Each row has a hidden value. The values are split into ranges, and the grade after each row names the range that its value falls in. Each part has its own value, ranges and names.
[ 134   46 -208   72 -211   -2   17    0   72  192  242  321  148 -358
  -58  -91   62   -9   20  -25  156  256  151 -108  349 -109  -25  113
  205  -82   41 -152   32  -34 -134   95   17 -168 -143  -50   38  -89
   14   50   29]
Cf
[ 206   10 -169 -160 -270  -38 -353   -8  153  133   11  100  -44 -141
 -125 -145  176   60   65 -197  300 -160  -39  -91    1 -199 -187 -122
  387  -70  139  -23  109  -14   57  184   36  -90  -30  -86 -186  -33
  110  123  -16]
Rl
[ 120  167  -97 -124 -338  101 -113  -14  118  169  124  165  138 -145
 -106 -149   94   26  139 -186  123  -91   72  -76  170 -218  -82 -141
  320  -19  159 -148  -58   90  -36  279   97   72    2   15  -57   -4
  170    5 -108]
zp
[  28  -32  -69  -20  191   27  119  -54   -6  102  -65 -120  207   -7
  218  -76    5  -34  102  -65  -30  106   44 -156 -165  117   27  -63
  -59  -58  167  -39  -93 -146   20   39  -53  -60 -201   -2    7  129
   60   57   94]
jr
[ 126 -267  323  291  476  -58 -410 -246   84 -367 -257 -202   90  148
  -57  -22 -155  289  117 -137   -5 -117  -53 -108 -692  -92 -331 -154
  -36  132  355  203 -324 -396  232   20 -224  132 -329  346 -200  398
  -96  519 -128]
Nj
[  41  -87  197  177   56   64  -73 -120   34  -82   80    4  167  -37
  -58  -22 -208  144  151 -125  -38  -27   -3  -59 -143 -126 -173  -57
   49  -41  154   83 -230 -156    5  184 -119   60 -219  200  -44  160
   63  165  -81]
zp
[  15  124 -173 -387  169  206  453   35   93  204  128 -108  380  -83
  326  -63  156 -146   65 -109  -42  105  100 -366    5  162  237  -38
   -2  -34  274 -149   76   76   -6  164  -12  -27 -153  -87  -21   95
   38 -299    4]
Nj
[ -59 -121  248  165  321   61  -24  -74  -56  -88  -30 -296   36  197
   46    5 -169   89  178   -8 -155 -197  -87  -12 -385   49 -167  -75
  -30  -52  139  220 -191 -161  136   89 -114  157 -237  242 -268  309
   48  160 -105]
md
[ -57  -37  -84  103  288  -77   34   51  -17  100   49  -39   89  -71
  136  -32   66    3  -10  130   29  159   84  -78  -72  108   82   68
    2  -14   70  -34  -21  -91  -11  -82   60  -18 -103   19 -132  118
  -77  119  -12]
Nj
[ -94  197 -382 -447  -88    9  367  342  105  466  469  199  121 -343
  220  -35  292 -153 -136   57  213  150  118 -183  465  101  435  145
  195 -162  -32 -223  399  363 -207   75  275 -176  162 -324 -128 -239
   -6 -467   41]
md
[ 159  -30 -108 -401 -204  -52 -332  115  292   90  237  171  -42 -248
 -126  -49  182  162  -72 -267  440 -240  -93 -191   -1 -257  -44  -67
  430  -95  167   24  297  145   14  244   58 -147   81 -155 -279 -141
   10  -92  -69]
Rl
[ -82 -116  140  411  126   82   88 -187 -310   97 -248 -454   12  329
  138  -81 -290 -116  375   87 -331 -101 -120  139 -290  188 -309  -94
 -108 -212  -53  246 -351 -355  117   59 -177   77 -369  190  -79  331
  282  275  105]
cn
[ -79   61    9   87 -123   63   65   -9 -137  229  -16 -159   54  114
   93 -105 -116  -68  245  -33 -119 -110  -40  100   -9   33  -72 -132
   53 -173  -33   26 -179  -39  -26  159   51   68  -74   33  -40   90
  279   29   53]
pj
[ -43 -311  363  648  448  -49 -106 -228 -117 -270  -65 -107  173   38
  -20   53 -417  198  150   88 -187  220    2   25 -360   -6 -269   66
 -207    7   89  239 -447 -481   24  -32 -259   62 -427  370   11  341
  -79  504  -54]
zp
[-252  144 -181  -17 -102  -46  -71  293 -114  386  275 -170 -313   64
  -73  -42  201 -130   35  367   99 -310  -68  158  234   52   35  127
  446 -208 -250   91  240  254    6   27  324  140  229  -74 -578   36
   73 -100 -225]
jr
[ -97 -148  219  -34  363   14 -127   24  114 -139  109 -174  123   34
   16   62  -77  171   11  -18   74 -125  -88 -167 -343  -68  -23  -22
  101   29  197  188  -49  -73   74  134  -40  143  -74  151 -289  223
 -110   86 -243]
Rl
[ 113   25  185 -273  224  228   12 -119  211 -154  -23 -176  328   88
   62  -54   29  117  153 -305  -36 -214   -2 -321 -401 -102  -68 -242
   87  138  484   18 -152  -31  167  302 -114  234 -189  213 -172  301
   21   -5 -236]
md
[-139   54  -94   73  278   57  438   15 -202  267  -38 -260  175  121
  386  -68  -55 -176  163  104 -262  127   80  -30  -81  343  164   -9
 -238 -163   13  -62 -136  -79  -28  -61   18  -29 -195   -8   17  151
  147  -84  194]
Nj
[  33   62    8 -343 -355  -65 -334  178  241  150  299  249  -33 -210
 -147  -57   47  218  -19 -317  369 -292  -85   -3   91 -332   36 -170
  368 -112   73  -39  145  271 -109  313  202  -27  255 -122 -164 -218
  147 -140  -68]
pj
[-114  -29   83  210   52   27   45  -37 -163  139  -58 -216   64  143
  111  -63 -179  -34  224   33 -152  -46  -51   98 -122   70  -92  -90
  -28 -143  -32   98 -233 -143   -5   93    1   80 -137   93  -52  163
  203  131   36]
cn
[ -24   87    3 -108 -391   -7 -306  181  130  172  424  186 -195 -170
 -315  -30   49  134   25  -32  278 -365  -82   75  262 -312 -113   21
  543 -163  -73   69  178  269  -57  276  190   64  191   -4 -411 -108
   93  -88 -245]
zp
[  49 -248  301  226  507  -62 -251 -163   70 -295 -148 -173  125  101
   30   14 -172  263   72 -110  -20  -53  -36 -113 -604  -30 -185 -104
 -109   87  302  172 -269 -314  154    2 -180   88 -278  281 -157  325
 -100  374  -79]
Nj
[ -32    2  140 -150   79   44 -201   39  201  -68  123   30  225  -76
  -54  -22   15  179   26 -149  156  -78   -6 -162 -152 -231   24 -142
  211  118  255   -1  -93   35   -9  254   82  207   63  109 -142  122
  -27   68 -286]
cn
[-287  104  -75  179  157  102  714  143 -213  355  422   29  279 -155
  318   43 -190 -181   73  255 -277  367  188  -18  405  289  345  262
 -229 -244 -177 -119  -87   73 -276  -16   70  -77 -137  -11  118  -17
   56 -307  113]
Cf
[-118  -49  -12  418  227 -133  -22  -43 -230  147 -198 -168   29  127
  180  -97 -114  -31  157  165 -157  160   65  168 -166  179  -34  -45
 -164  -78  -65  -12 -300 -250  -20 -149   64   32 -142   91   24  179
  119  329  137]
Rl
[  11  119   20  -43 -155   72  -22   45  118   99  293  206  149 -183
  -94  -53   -7  107   59 -106   82  -47   99  -72  169 -184   23  -21
  218  -31  117 -114  -63  131  -94  216   96   78   17   82  -89   -8
   55  -60 -149]
Cf
[  82   79  -47   -2 -267 -123 -368  133  240   70  408  501  -11 -402
 -289  -48   94  260 -108 -104  361   -9  132   -4  293 -363   11   50
  384    9   61 -164   75  188 -156  140  205  -17  166   23 -154 -174
  -70   64 -176]
Cf
[   7 -120 -115  472  249  -46  262 -123 -141   97    8  131  352 -251
  201  -45 -147  -85   65  179 -120  683  213  -90  148  155   28  187
 -225  -20   15  -99 -255 -388 -160 -125 -119 -171 -396   57  294  113
  -66  298  155]
zp
[ 190  -69   22  105 -172   15 -321 -120  120  -35   42  132   73 -157
 -201  -93  -22  127  115 -155  172  -31   -9  -82  -24 -257 -288  -67
  299   -5  167   49  -89 -160   39  210  -86   -8 -182  103 -107   86
   51  269 -113]
zp
[ 121 -115  100 -190 -146   10 -191  -32  145   18   89   27   70  -88
  -21  -41 -127  168  102 -362  190 -206 -145  -98 -174 -183 -137 -168
  147 -161  153  117    8  -39    0  287  -99 -130 -101  -38  -57  -48
  169  -17   80]
cn
[ -47 -143  171  125   11  149  295  -86 -144  100  179 -212   74   61
  110   31 -367  -28  248  -78 -194 -123 -146  -19  -68  101 -167   44
  -68 -354  -51  259 -101 -145  -12  208 -249 -139 -358   74  -65   95
  225 -114  154]
zp
[  68 -139   74   92  453  126  193 -193  -15  -95 -146 -281  301   85
  225  -29  -73  -25  155  -37 -165  125   27 -276 -386  166 -104  -30
 -139   21  304   93 -194 -326  146   40 -252   14 -440  171  -55  352
  -35  167   -5]
Nj
[-210   28   26  358  129  111  408  -27 -289  233   73 -210  170   97
  202  -33 -227 -178  243  242 -338  180   60   83  108  226   12   88
 -139 -184 -128   43 -267 -148  -87   24  -16   74 -239  122   21  198
  165   33   42]
zp
[ -51  102  -14 -116   52  -11  -44  124   79  131  147   34   61  -47
   37  -63   97   73   26  -53   71  -99   56  -21  -23  -50  111  -90
  128    5  120  -86   -4  145  -24   98  179  117   83   32 -190   41
   40  -35 -108]
md
[ 181  -89  191   94  232  141 -223 -273   48 -200 -288 -329  110  251
  -33 -109  -35  101  266 -183 -106 -287  -60 -161 -566  -50 -381 -234
  100   77  388  150 -278 -290  301  165 -224  203 -355  307 -255  436
   80  338 -153]
Nj
[ 125  -84  132   18 -132   26 -285  -76  139  -60  107   92   67 -111
 -172  -47 -103  188  108 -222  157 -146  -65  -70 -100 -263 -229 -102
  246  -47  165   96  -88  -83   22  257  -77   13 -122  110 -131   60
   78  158 -108]
zp
[-166  -16  197  301   64  174  231 -101 -265  120  -17 -382   64  279
   98  -36 -310  -99  352   95 -352 -166  -91  115 -133  132 -193  -55
  -49 -217  -60  207 -314 -164   47  164 -105  165 -264  215 -126  290
  271   68  -22]
zp
[   9   35  -72   24 -106  -61 -238  101  159   75  264  290  110 -305
 -168  -44  106  117  -60   29  265  138   94  -74  221 -254   19   50
  337   70   76  -91   27   49 -115  136  162   60   81   14 -129  -26
  -88  134 -240]
zp
[ -74 -224  131   76  395  116  365 -102  -69  -11   28 -253  364    3
  308   56 -269  -47  133  -31 -164  249  -61 -234 -234  183   17   48
 -238 -126  131  185 -152 -304  -19  107 -267 -104 -405   58   93  206
   15    2   92]
cn
[ 125   26  224 -266 -179  133 -469  -81  199  -99  -60 -205  -45  205
 -216 -104   18  211  225 -366  142 -670 -197  -75 -418 -318 -331 -360
  423   -3  313  162  -89   59  231  415  -16  265   23  178 -402  204
  210   89 -277]
Rl

New part:
[-235  220 -101  104   84 -103  102 -279  102  208 -223 -122 -143   80
   33   41  123   58  -27  243   34 -107 -154  105 -251   56   91   26
   42  -56  -16  -63  -34  135  123 -137   69  -44 -266  102  134    9
 -135  117 -134]
J
[  -7  -69  171  104  -60  -31   77 -101  139   37   72   80   -8   59
  123   93  107  134 -170  152  -11  179   74    6 -129 -106   88   72
  -60   40  -81 -104   56  -76   87  -48   11   23 -113  -79  -43    9
   35  -46  110]
L
[  92  -20  103  119  -34 -153  -85  179  -70 -255  132   53   59   97
 -154   70  -77  -53   67 -306  -69 -159  131  -37   13   35 -133  -17
  158  217   99   95  -24  -91 -245  194  219   -5  -23   90 -135  -34
   -5   57  -66]
C
[ -82  -18  117  101 -113  -55  -43  -43   58 -130   64   10   -9   61
   -9  169   -7   53   84 -117  -45 -106  -61 -160 -115  -43   46  -18
   49   75   72   13  -25 -100  -15   -2   93    1 -113   42 -113   37
  -10   16 -111]
J
[ -25   63   63   58  -12  -60  -25  -33   66  -75   47  -34   23  -48
   40   13  -12   15  -32   -9   -1  -45   -8  -40  -94  -17  -43   53
  -18  138  -22    7   67  -67 -103   89  142   64  -40   58 -168  -25
  -58   62   -5]
K
[-134  156   22  -24  -22   -4 -115  -33  123 -282   57 -205   88 -275
  121  -44 -148  -81  182  -40   24 -202 -158 -207 -137   35  -52  109
  -84  262  -35   72   91 -165 -226  210  277  129  -26  160 -454 -105
 -188  149 -116]
H
[   1  257   44  121  -13  -60 -127   32  113  -59   10  -41    6   -6
  110  -32  -11   97  -82    5   22   20  -74  -10 -118  -80  -19  -66
  -37   44  -49  -56  115  -59  -80   13  144  233   36  -45 -193  103
  -47   21   -3]
N
[ 225 -192  172  199  -71 -267 -102  343 -179 -337  243  104  204  266
 -314  133 -137  -97  -25 -524 -147 -210  342   87  140  -30 -255   53
  331  249  192  108   -1 -132 -346  294  316 -154  103   91 -178   46
  128  113  -40]
L
[  -3  180  -49   73   46  -88  -30  -49  -37  121 -101   48 -128   93
 -100   50   70   59  -18  -99   21  -86  -68  -23  -62   43  -85 -129
   70   10   74   62   14   95  -43  -46   16  100  -68   69  139   53
  -45   25  -41]
J
[ 214   21   41  233    8 -250 -102  264 -183 -106   34  164  -29  339
 -326  120   -9   -1  -34 -430  -85 -137  209  111   98   21 -238 -144
  319   79  215   70  -33   55 -221   70  162  -32   31   51  138  124
   87   34  -32]
H
[  20   79    9   -6   93   20  150 -163   59  298 -118  168 -195   10
   44   26  209  146 -112  170   79  239   -2  -45 -105   49   33  -60
  -82    8  -76   21   33  112  125 -141 -169  135 -197  -38  291  -99
  -40 -109  191]
J
[  47  -45    4   20   53 -115   49  -36  -74   42  -32   35  -27   60
 -142   81   29  -38   -3 -133   -8 -126   82    1    2   77 -170   52
  107  141   85  110   21   37 -119  101   89  -73  -53  156   62  -46
  -30  103   14]
C
[  88  149   57  137  -12 -123 -145  176   -8 -183   89   12   64   44
  -63  -14  -76    9  -29 -221  -25  -72   54   -1   -9  -35 -130  -48
   90  145   41   28   80  -72 -229  127  213  140   65   19 -197   50
  -14   48  -14]
L
[-104  168  -18   47   33  -44  -30   38   57 -144  -16  -78   39 -109
  -13  -14  -75  -29  164 -105   18  -79  -84 -151 -127   56   -5   41
   56  187    7   91   41  -53 -135   66  181  101 -133   79 -189 -129
 -123   65  -50]
D
[  -4   27   -8  -10   55  -37   85 -183   10  223  -88   45 -111    3
  -11   53  123   57 -111   73   41    9  -17   -9  -66   28  -88   17
  -35   42    1   41   67   77   21  -23  -39   24  -70   87  133  -10
  -38   41   76]
H
[ -65   50   15  -99   80  113  212 -254  113  366  -97  134 -149 -145
  129   -3  205  155 -115  255  109  312  -71 -158 -152   23  102   21
 -188   44 -148   54  100   74  181 -152 -227  169 -216  -49  207 -185
  -54 -126  250]
D
[-219  156   88  118    2  -68  160 -322  184  216  -24    7 -165  116
  188  -10  230  160 -231  448    1   80  -61  170 -337  -11  302  -40
 -132  -50 -196 -156 -113   50  220 -105  -34   35 -359  -54  152  -63
  -85  -48  -97]
C
[   0  102   81   39  -13   13  -97   66  186 -259   37 -105  108 -211
  186   -7 -106   16  104    3   45   72  -46 -176  -90  -51  -55  142
  -68  199  -60  -21  178 -177 -146   95  229  173   24    4 -417  -38
 -102   65   98]
N
[-216  195  -37   30   67  -44   36 -141  160 -107  -85 -191   -6 -154
  123  -42  -24  -38  140  174   41 -113 -134  -53 -235   90   73  130
  -30  164  -81    1    4  -37  -60   65  217   32 -236  127 -205 -160
 -213  133 -107]
J
[-112  299   23  199  -58  -92 -201   70  147 -282    9 -160   37  -23
   90   -2 -110   33   92  -60  -10 -137 -154  -57 -171  -67   16  -35
   40   73   17  -90   59 -104 -146   19  297  167  -27   14 -352  110
 -112   93 -170]
K
[  81   33  142   54  -16  -57  -21   52   69  -66  129   50   72  -16
   80  -22    8   59 -138   -8   -4   93  101   -1  -59  -60  -34   35
  -52  158  -89    4  100 -112 -103  133  110  136   16  -39 -176  -31
    5   -8  103]
N
[  31   93   20    1    6  -36  -78   52  -19 -105   24   20  -11  -75
  -62   32  -45  -14  108 -209   16 -102  -41 -178  -15   52 -128  -41
   26  176   59  135   53  -49 -179  110  102  129  -11  101 -112  -53
  -70   36   -8]
J
[  63  241   71 -120  -52  143 -169  -28   89   36  118   47   -2 -317
  182 -104  -22  121 -101  -66   96  109 -190 -311  -26  -95  -92 -129
 -296  133 -114   99  253 -125 -144   86  -54  474  197  -40 -281   15
  -52  -84  148]
L
[-206  382   10  220   39 -114   21 -192  230  112  -79 -107 -104  101
  221 -105  138  159 -239  424   21   67 -109  256 -338  -63  240  -48
  -83  -82 -195 -237  -15   55  119 -119  126  146 -243  -93  -21   53
 -119   19 -113]
L
[ -79 -247  233   10 -197  -26  -13  -62   36 -232  233   10  115  -20
  -10  215  -66  -13   95 -195  -89 -175   10 -257  -73  -64   32  100
    3  204   68   90  -19 -235  -73  165  115  -94  -67  102 -281  -43
   29   44 -115]
J
[  23   20  101 -117  -48  116    2 -141   62  119   62  125  -93 -182
  107   44   84  116  -40   -3   64  116 -110 -297  -54  -22  -18  -77
 -218  109  -59  107  110  -67    2   10 -146  247  -11    4  -25  -65
  -29 -105  135]
C
[ 197   68   99  238  -14 -173 -135  295  -10 -225   52   97   52  204
 -102   84  -52   53   -8 -281  -46   48  172   41   32  -59 -151  -53
  209   95  101  -26   66  -63 -176   42  216   87   57  -64  -98  122
   61    2   70]
N
[ -35  187  -32  209   19 -161  -58  -14   11   12 -121   -3 -123  210
  -91   97   55   65   -1  -65  -19 -116  -45   80 -110    9  -43 -106
  157  -40  107  -54  -31   87  -21  -98  124   16 -112   47  104  136
  -40   61 -118]
C
[ -73   75    9  -81   16   39  -66  -39  119 -226   13 -168   83 -335
  119  -26 -131  -84  196  -38   58 -111 -123 -259  -78   50 -125  173
  -98  283  -26  100  149 -147 -216  190  224  114    2  169 -412 -142
 -180  143   14]
H
[  85 -111  162  179  -92 -164  -38  112  -55 -157  139  122   15  233
 -151  166    5   27  -31 -250  -99  -93  157    7  -11  -37  -60  -42
  169  109  116   19  -55  -74 -107   81  130  -70  -58   25  -11   56
   77    4  -60]
H
[-242  443  -34  369   75 -195   85 -252  253  263 -222  -75 -225  333
  195  -50  259  242 -326  567   10  132  -93  451 -413  -76  327 -106
   20 -262 -170 -374  -93  190  288 -324   83   62 -369 -160  240  164
  -91   -2 -144]
L
[-124   14   94   69  -38  -95  100 -120    3  100   94   53   -3  113
  -51   43   83   54 -123   11  -51  -61   22   25 -169   -8  129  -16
   29   83  -43   49  -64  -13   33   41   22  -20 -206   26   51  -89
    5   -7  -92]
D
[ -84  253  -35  107   31  -45  -26  -65   74   69 -116   13 -136   41
   16   30   71  102   30   21   38    9 -135  -66 -156   19   46 -118
   18   -9    7   -8    7   60   25 -122   25  160 -159   -1   72   20
  -85  -19  -41]
J
[-161  269  -28  192   57 -151   54 -156   86  130 -123  -27 -160  196
   20    0  144   98 -103  207   -4  -55  -68  190 -253   40  147  -98
   58  -59  -50 -102 -105  118   89 -108   79   30 -286    9  172   19
  -97   28 -155]
J
[ 276 -194  156   72    6  -79   60  146  -84   33  101  287  -22  143
 -143  116   88   73 -137 -213  -23  204  281  -24  113  -19 -173   -8
   93  139   60   73   68  -13  -93   47  -40   19   12  -43  153  -35
  123  -97  269]
K
[ 136  -64  152  201  -67 -153  -87  205    7 -232  110   73  101  175
  -84  135  -57   35  -20 -246  -68    3  175    8   17  -88 -111   35
  179  116   96  -26   58 -115 -143   74  210  -12   37  -26 -161   99
   77   33   40]
N
[ -44  170   54  268  -39 -164  -23   -6   24   44  -48  110 -159  334
  -83  128  128  150  -72  -34  -51  -17   -8   99 -161  -32  113 -203
  151  -98   66  -95 -118   75   82 -168   34   39 -213  -67  215  132
   21  -61 -132]
J

Next part:
[ -48  -91   30 -215 -390  -44 -116   58  -42  -15 -293  -79  -19 -142
  212 -174   21    1   18  307  353   -2  115 -136   38  243 -139  -15
 -164  347  285   34  -40  -26  107  -39   28    2 -109  209 -235  219
 -114  -52 -228]
qt
[-231    9   12   15   43  -95 -283  129 -199  -56 -200   21  -26 -222
  125 -137 -125  132  238  180  184  -59  321 -104  161 -202  -47  121
  -57  190 -220 -174   47   30 -142  117 -373  -95  170  142   71  255
  102 -231 -211]
fd
[ -19 -342  -77  143  292   22 -262  229 -131  -81  -47    1 -376 -277
  113  -81 -141 -189   67  333  370  -80 -124 -562   89 -103 -102   12
  444  212  187  229  234  166 -258  -13 -210 -157  483  -76 -171  180
 -269  -83  -71]
Fp
[ -96  -49 -121  -36  265  270  252 -124  -95   36  105  378 -142  -32
 -270  -36 -247 -200 -151 -278  104   56   53  211  -24  106 -163 -110
  104  145 -201  189   43    2   31  149   44 -200  183   45  137  106
    1   -2   17]
Fp
[-156 -214   68    3 -109  -94 -380   47 -332  -27 -308   35 -230 -334
   14 -286 -122   25   97  282  518 -180  277 -205  143 -147 -277  262
  -47  409 -172   48   89  126    2 -110 -351  -99  -16   -2 -112  244
   -4 -207 -398]
rj
[ -87   53 -130 -241  -60  318  356 -308  165   21 -239  186   72  238
  -26    1  159  -92 -155 -150  139   96  -46  363 -308  404 -343 -235
  -20  273   83  367  118 -126   94  125  226   92   95   33   23   45
   64  160  140]
rj
[ -74  113 -145  -84  222  451  283 -322   21  101  124  429  -58  167
 -402   19  -89 -197 -149 -380  158  170  116  321 -137  196 -242 -181
   40  176 -245  311   -5   -3  149  246  210  -65  281   70  207   52
   82  -58   93]
Lc
[  45  -24  154  -49   24 -198 -241  161 -349   -8   27   58 -232 -447
   70 -135 -320   30  159  338  270  -41  468 -298  393 -299   28  222
  -75   69 -141 -304 -130  166   55  -24 -311 -316 -181  197  -81  162
  -24 -311 -483]
fd
[-268  -73 -123   13 -304  181 -114 -157   59   58 -363   29   92  252
  -56 -195  232   37   77 -111  316  -66   39  236 -157  258 -318   -4
  -68  403  -89  331   44  -44  115   76   71  213  256   22  169  107
  142  -48   43]
qt
[  -8  159  -83 -193 -285  -65  526 -159  285  -26 -274 -103  285  336
  352   22  228  177   67   49 -191   47  -43  494 -137  397 -166 -326
  -83  -81  246   55  -31 -374   46   89  171   34 -207  171  180 -129
  249  239  148]
rj
[-127   41  -98  -64  158  258  106 -113 -139   57  -42  216   13   24
  -92    3  -62  -76  -88 -496 -108  -57  258  346  -15   55    2  174
  -24  210 -273   32  -83  112  289  126   95  -69   97  -49  206  -61
  103  -70  -20]
Fp
[ 424  265  -19 -211  242  123  594 -266   93   10  161   52  -61  102
  110  245   18  -68 -216 -131 -253  101  146  275    8  186  -77 -170
  139 -196  169   50 -132 -146  386   45  326 -223 -336  -90   41 -451
   73  135   -4]
fd
[ 178  316  -42 -268  267  323  419 -368   79   44  -30  152   29  191
   28  246  154  -53 -163 -316 -198  102  270  386 -163  122 -137  -16
   35   15  -92  107  -28   39  355  146  257  -32  -98 -112  122 -307
  155   57   62]
fd
[  90   88   56 -312 -424   -9  176  -78  142   55 -241 -108  108  129
  324    2  215   43   65  232   95   80  169   89  -14  282  -69  -49
 -174   84  319  -14 -137   30  230    3  234   54 -249  249  -71  -22
   20   24 -107]
qt
[-128   73  -74 -198   56  300  364 -249   -9   97  -37  356   35  145
 -161   10  -52 -112  -89 -355  -10   80  187  455 -115  165 -143  -31
  -84  119 -229  119  -35   86  165  162  151  -73   19  128  219   45
  141   16   28]
zs
[-314   49  -88   37  182  139  119 -188 -156   18 -133  327   15   45
 -241 -119 -150   52   42 -305   67  -54  242  461  -27  -76 -270   28
  -53  160 -568   66   90  -67  -47  167 -238 -108  122   14  369  134
  311  -62  -28]
Fp
[-154  -34  -44  -24  217   18   43   30 -140  -67  -63  194 -121 -201
  -29  -88 -254  -24   27   93  164   13  117   -6   66  -55 -159  -94
   65  132 -164   -1  133  -81 -203  124 -267 -212  142  101   42  243
   29  -50  -98]
hr
[-149 -171  -63   54  174   29 -179   46  -73  -79 -286  -12 -165  -92
  168  -78   49   -6  127  223  267 -104    9 -195  -50  -90 -230   51
  252  238  -23  197  269   79 -225   25 -272  -12  349  -98  -16  138
   -6  -38  -29]
zs
[  14  114  -38  -57  -72  -76   89   42  -59  -44  -32  -44   84  -95
  171  -59 -107  104   55    5  -47    3  202  111  151  126   42  -94
  -83   54   94 -140 -157 -238  146   95    7 -146  -89  161   45  -15
   76  -78 -132]
Lc
[ 354   98   -2  -65   50 -133  304   43   71  -38  148 -137  -78  -50
  296  102  -58    8   22  252  -98   64   63 -104  198  125   57 -212
  179 -220  391  -71 -163 -190  151   12  160 -250 -190   99  -45 -253
  -37   21  -93]
Lc
[ 148   87  -68 -136 -148 -340  429  370  118 -126    2 -335  274  -65
  749  109  -87  162   72    5 -661  -44   -5  165  244  288  486 -184
   -6 -281  587 -464 -291 -358  137   49  175 -246 -311  245   13 -223
  -23  180   39]
Fp
[ -82  315 -129  -87  247  380  271 -480   67   49 -200  193  129  361
 -147  124  257   68  -66 -507 -117   10  273  626 -268   83 -330   16
    2  159 -434  254   70  -71  280  210  107  120  125 -222  371 -259
  381   14  157]
fd
[  62  -34  119  -50  -34 -370 -156  330 -425  -97   23  -76 -126 -600
  248 -171 -466  103   34  181  -17 -154  420 -167  496 -166  212  215
 -166   72    7 -514 -243  -99  176  -88 -294 -429 -431  160 -146   83
  -58 -201 -520]
hr
[ 184 -114 -102  -42   29  104  358   62   37   59  217   86 -102   34
   75   45 -127 -213 -110 -167 -119   33  -64   55  116  267  135 -122
  195  -70  312   88 -200   21  250   30  359 -221    6  106   43 -170
 -142   58   29]
zs
[-157 -195   -4  185  307  -32 -382  108 -237  -60 -142   72 -325 -258
  -18 -136 -139  -19  207  322  426 -112  153 -384  137 -348 -234  149
  287  202 -261  111  247  184 -292   32 -471 -136  400  -79   36  223
   -2 -219 -182]
hr
[ 238   41  100 -179 -235 -108  459   -7  142  158  145   28   -3  202
  278  107   52  -27  230  210 -145  115  198  112  222   39  158  -29
   33 -420  209 -170 -302  253  177   18  261 -195 -301  382  225 -204
   98  -21  -96]
rj
[-116  -95  115   54   30 -194 -558  154 -226  -80 -298 -127 -221 -331
  246 -163   -9  143  395  669  527  -84  334 -558  199 -387 -178  206
  102  212  -89  -72  178  200 -287    0 -534  -54  248   94 -113  293
   16 -334 -358]
Lc
[ -88 -254  -61  100  -21   22  -79   88   20   32  -96   31 -182   44
   83 -107   34  -93  204  266  317  -30  -67 -230   49   -1 -135  -31
  271   82   98  230   97  174 -177   30  -69  -41  361  100   82  128
  -50  -76   -5]
rj
[-137  -30 -130   55   82  316   27 -244   25   74    9  301  -91  148
 -298 -104   -2 -108   89  -34  436  116   48   50 -105  108 -326 -178
  136  203 -157  405   89   17  -75  189   42   10  465  135  182  179
   82 -146   37]
qs
[-202 -108 -122   91   13  183 -414   94 -146   -7 -130   19  -63 -127
  -10 -152  -17  -48  108  -69  310  -54  149 -218   36   37  -18  110
   69  430   -8  145   -2   82   63  125  -43   56  508   37  -24  199
  -91 -265  -88]
qs
[ 114   40  -19 -167  207   43  162   60  -65  -60   14   39 -105 -197
  201   83 -148  -84  -85   48  -60   43  128  -79   73   60   48  -54
  100   47  171  -77   -8  -11   66   69   18 -212  -24   48 -123   -7
 -109    9  -88]
hr
[  99  253   65 -184  -42  104   13 -283  -91   49 -180    4   44   39
  106   42  177  128   89  -38   86   -8  492  201   15  -48 -150  198
 -135  125 -163  -22 -114   88  363   44   38   13 -184    2   89 -185
  231 -177 -231]
qs
[ 152 -126   57 -117 -279 -330   -3  232   15 -103 -236 -323  -57 -190
  567  -82   32   98  143  580  121  -74   10 -305  178  131    4  -71
   66   25  537 -109  -32 -125  -27 -124  -66 -128 -217  150 -249    5
 -120   38 -214]
rj
[ 192   89   36 -192  183  101  202 -215  -52   -3 -167    7 -123   -3
  192  127  133  -19  -76   -5  -14  -59  244  120  -52  -19 -183  146
  116   68  -11   90   53  125  256  -43   45  -78 -190 -184  -17 -263
   81   38 -113]
zs
[  30 -100  -70   48 -132  -74  101  -58  100  -27 -240 -136  -41  145
  212  -84  176   65  104  231  175  -86  -82   36  -28  166 -267 -124
  181   73  190  247   76 -154   -6  -38    6    7   49  -41   73 -105
   89   79   12]
rj
[-143 -118 -178    7   66  281  131   81   78   54  248  327  -86   10
 -217  -80 -262 -265   21  -24  267  239 -130 -141   24  269   18 -379
  142  111  172  217  -37  -18 -180  284  182 -139  556  397   50  362
 -194 -109  112]
Lc
[ 280  249  -57 -199  104  113  601 -294  217   26 -109  -94  133  370
  350  280  330   65  -60 -247 -442   -9  115  497 -136  202  -53  -40
  139 -205  141   78  -83  -63  378   37  345   -8 -263 -162  225 -565
  237  219  159]
zs
[ 147  145 -231   54  351  310  390 -287  197  -17   -3   24    9  342
   -5  184  208  -66 -167 -385 -199    9 -118  345 -218  269 -213 -227
  344   27   52  398   76 -240  225  151  299   21  256 -308  224 -412
  129  168  312]
fd
[ -31   56  -18  -61  203  286   -1 -217 -127   86   44  311 -183  -24
 -278  -20  -86 -136  -10  -96  300   83  293   36    6  -69 -220   53
   48  184 -290  172   11  196  119  137   -6  -97  190   42  109   79
   56 -198 -130]
Lc
[ -65 -152 -136  230  397  203 -265  -78  -63  -48 -118   66 -311  -16
 -132  -51   55 -106   61  127  427  -67  -48 -294  -74 -124 -370  -15
  447  278 -137  451  307   67 -171   79 -203    5  613 -268   50   38
  -23 -119   42]
fd
[  22   28 -254   72  402  487  250 -291  172   36   68  223 -116  312
 -246  122  132 -223 -158 -350   88   96 -158  165 -263  238 -284 -249
  389  161  -31  554  154  -47   83  220  280   47  562 -210  185 -162
   12   63  319]
fd
[-121  -13  -98  -58  127   71  -69  108 -140  -74 -175  -24   23 -155
  214  -15  -63    8  -39 -224 -121 -109  163   68   24   58   84  130
   25  267    9  -73   -2  -22  132   80  -47  -66  133  -61   -9   15
  -27  -38  -46]
Fp
